Below are the code and all the weights of a small trained network. Each question names an input and a class and asks about switching units off, where a switched-off unit gives its printed mean instead of its output.

import numpy as np


def w(rows, s, z=0):
    codes = np.array(rows[::2]) - 128.0
    scale = np.full(codes.shape[1], s)
    scale[-1] = z or s
    return codes * scale


def norm(h):
    return h / np.sqrt((h * h).mean(-1, keepdims=True) + 1e-5)


def f(y):
    return y / 2 * (1 + np.tanh(0.7978845608 * (y + 0.044715 * y**3)))


def log_softmax(a):
    a = a - a.max(-1, keepdims=True)
    return a - np.log(np.exp(a).sum(-1, keepdims=True))


def net(x, mask):
    res = np.array(x, float).reshape(1, 2) / 4 @ E
    u = 0
    for l in range(3):
        y = f(norm(res) @ A[l][:, :-1].T + A[l][:, -1])
        res = res + np.where(mask[u : u + 10], y, B[l][:, -1]) @ B[l][:, :-1]
        u += 10
    return log_softmax(norm(res)[-1] @ U[:, :-1].T + U[:, -1])


A, B = {}, {}
E = w([
[96,1,164,107,103,166,158,194],'x0',
[234,181,88,148,138,101,140,59],'x1',
],0.0059)
A[0] = w([
[187,129,131,90,129,154,126,103,81],'L0N0',
[135,48,167,103,123,113,110,100,61],'L0N1',
[155,123,146,147,118,168,191,150,219],'L0N2',
[85,166,81,88,123,95,101,61,142],'L0N3',
[133,111,2,149,119,72,195,50,137],'L0N4',
[117,160,89,200,150,98,115,98,249],'L0N5',
[115,218,129,121,160,95,59,151,23],'L0N6',
[147,101,59,154,27,109,223,93,156],'L0N7',
[68,164,147,132,102,197,76,197,5],'L0N8',
[129,32,124,149,65,214,190,176,65],'L0N9',
],0.0058,0.0018)
B[0] = w([
[66,49,155,110,143,178,175,127,146],'L0N0',
[198,247,147,77,129,105,158,103,151],'L0N1',
[129,101,142,178,166,153,81,173,162],'L0N2',
[53,168,52,175,179,77,53,228,180],'L0N3',
[49,49,138,158,47,83,161,172,212],'L0N4',
[133,118,104,131,95,117,75,191,206],'L0N5',
[175,137,52,22,137,122,110,87,184],'L0N6',
[100,47,184,207,227,220,104,97,176],'L0N7',
[140,194,207,154,104,173,231,4,178],'L0N8',
[197,145,69,2,193,95,66,122,254],'L0N9',
],0.0047,0.005)
A[1] = w([
[50,209,254,227,85,130,172,69,4],'L1N0',
[187,76,153,195,72,159,175,93,182],'L1N1',
[153,91,88,105,76,179,168,171,89],'L1N2',
[133,103,98,212,180,121,195,43,179],'L1N3',
[25,220,131,141,88,39,170,103,120],'L1N4',
[192,97,127,123,229,198,130,153,83],'L1N5',
[127,63,237,107,127,174,165,91,182],'L1N6',
[138,139,156,170,116,100,31,149,105],'L1N7',
[84,84,155,132,129,207,198,109,117],'L1N8',
[42,201,161,30,166,159,159,143,187],'L1N9',
],0.0058,0.0033)
B[1] = w([
[30,239,203,142,129,32,120,254,150],'L1N0',
[52,95,92,178,130,241,38,229,154],'L1N1',
[121,219,109,85,70,81,91,86,129],'L1N2',
[46,29,143,101,198,208,151,160,169],'L1N3',
[97,150,129,89,132,9,95,191,211],'L1N4',
[87,160,120,163,164,82,136,172,184],'L1N5',
[125,189,52,178,151,76,98,13,236],'L1N6',
[192,174,130,79,169,142,142,121,150],'L1N7',
[161,181,73,165,75,56,119,172,167],'L1N8',
[109,61,176,225,41,221,211,133,255],'L1N9',
],0.0056,0.0046)
A[2] = w([
[136,188,49,23,121,53,59,126,93],'L2N0',
[117,218,57,99,105,26,27,20,52],'L2N1',
[159,123,193,40,140,64,71,210,125],'L2N2',
[115,75,91,180,96,146,102,76,59],'L2N3',
[147,94,224,156,82,215,246,3,7],'L2N4',
[214,208,149,27,158,104,119,213,38],'L2N5',
[211,138,212,20,140,150,178,127,215],'L2N6',
[197,81,88,48,182,86,31,48,130],'L2N7',
[99,121,212,105,18,218,190,68,58],'L2N8',
[102,136,156,86,61,230,214,74,4],'L2N9',
],0.0064,0.0033)
B[2] = w([
[182,114,84,111,94,95,100,181,253],'L2N0',
[123,122,1,81,128,71,150,198,233],'L2N1',
[122,155,143,183,126,229,98,94,177],'L2N2',
[103,145,124,128,170,185,85,133,144],'L2N3',
[209,43,140,131,183,146,182,209,190],'L2N4',
[148,92,148,144,62,208,82,103,179],'L2N5',
[152,112,101,148,79,156,126,122,161],'L2N6',
[97,180,205,72,98,105,159,88,245],'L2N7',
[195,122,157,167,180,122,191,166,193],'L2N8',
[170,100,155,158,174,94,188,151,165],'L2N9',
],0.008,0.0067)
U = w([
[215,147,208,53,40,190,69,72,247],'0',
[166,182,18,41,62,34,51,196,250],'1',
[34,223,229,207,60,61,186,202,71],'2',
[140,143,109,217,118,82,95,48,1],'3',
[224,48,214,191,163,159,214,191,225],'4',
[40,32,78,194,228,212,24,149,162],'5',
[96,148,207,55,254,102,56,53,91],'6',
],0.0084,0.0045)

Each question gives the input, the list of numbers given to net, and the class t.
The units are the neurons (one row each of A and B). Each row of codes is followed by its name. A weight is (code - 128) times the scale printed after its matrix; where a second scale follows, it is the last column's (A, B and U).
mask holds one flag per neuron, layer by layer. A switched-off neuron (its flag False) gives its mean, the last column of its row in B, instead of its output. The means were averaged over made-up inputs and are rounded, as every weight is.
A unit's drop is (log p(t) with every unit on - log p(t) with that unit switched off) / (log p(t) with every unit on - log p(t) with every unit switched off).
The circuit of an input: a set's keep is (log p(t) with only the set's units on - log p(t) with every unit switched off) / (log p(t) with every unit on - log p(t) with every unit switched off). Starting from the 12 units with the biggest drops (on a tie, the unit counted first), units are removed one at a time, each time the one whose removal leaves the highest keep (on an exact tie, the one counted first), for as long as the keep stays at least 0.8.
circuit, biggest first: the units of the circuit, biggest drop first
unit that matters most: the unit with the biggest drop
top k neurons: the k neurons with the biggest drops, biggest first
k most important neurons of layer l: the k neurons of layer l with the biggest drops, biggest first
drop when u is switched off: that unit's drop, to one decimal
input [-5,-8], class 2: top 3 neurons : [L0N9 L1N0 L1N9]
input [3,3], class 6: unit that matters most : L0N7
input [-1,-3], class 2: circuit, biggest first : [L1N0 L0N8]
input [-2,-6], class 2: top 3 neurons : [L0N8 L1N0 L1N9]
input [2,2], class 6: top 3 neurons : [L0N7 L0N9 L1N9]
input [-2,-3], class 2: top 4 neurons : [L0N9 L1N0 L0N8 L1N4]
input [0,-4], class 4: top 2 neurons : [L1N9 L0N4]
input [-7,-8], class 2: top 2 neurons : [L1N9 L0N8]
input [-1,-7], class 2: top 3 neurons : [L0N8 L1N0 L0N6]
input [-2,8], class 5: top 2 neurons : [L0N9 L0N4]
input [7,5], class 0: top 2 neurons : [L0N9 L0N1]
input [6,7], class 5: top 2 neurons : [L0N7 L1N1]
input [8,7], class 6: top 2 neurons : [L0N7 L0N9]
input [-3,-8], class 2: circuit, biggest first : [L0N8]
input [-1,-6], class 2: 2 most important neurons of layer 0 : [L0N8 L0N6]
input [-2,5], class 6: 2 most important neurons of layer 1 : [L1N9 L1N3]
input [-2,-5], class 2: top 3 neurons : [L1N0 L0N8 L0N9]
input [1,-5], class 4: top 2 neurons : [L1N9 L0N9]
input [2,0], class 0: drop when L0N9 is switched off : 1.3
input [5,2], class 0: drop when L0N9 is switched off : 1.8
input [0,3], class 5: drop when L1N2 is switched off : 0.0
input [0,-1], class 4: unit that matters most : L0N4
